Read these off the grid that follows. Rows and columns are numbered from 1.
1) Find the entry in the bottom-right corner.
2) Find the entry in row 3 and column 2.
3) Find the entry in row 3 and column 1.
4) Find the entry at row 1, column 2.
5) Find the entry at row 1, column 3.
6) Find the top-right entry.
[[105 127 122 104 124 133 124 115 115 123]
 [121 145 112 107 120 107 109 115 118 147]
 [150 106 123 148 117 145 114 149 136 137]
 [140 135 125 141 114 120 116 111 138 132]
 [120 113 121 129 106 142 108 109 143 132]
 [124 112 137 104 114 119 116 117 144 150]
 [130 125 137 141 118 141 143 137 146 114]
 [117 148 107 137 143 119 107 122 112 118]
 [130 128 121 144 138 124 105 145 132 137]
 [132 125 132 137 124 115 112 138 137 146]
 [112 114 142 105 124 116 140 113 121 144]
 [126 120 141 143 138 140 136 147 136 131]]
1) 131
2) 106
3) 150
4) 127
5) 122
6) 123
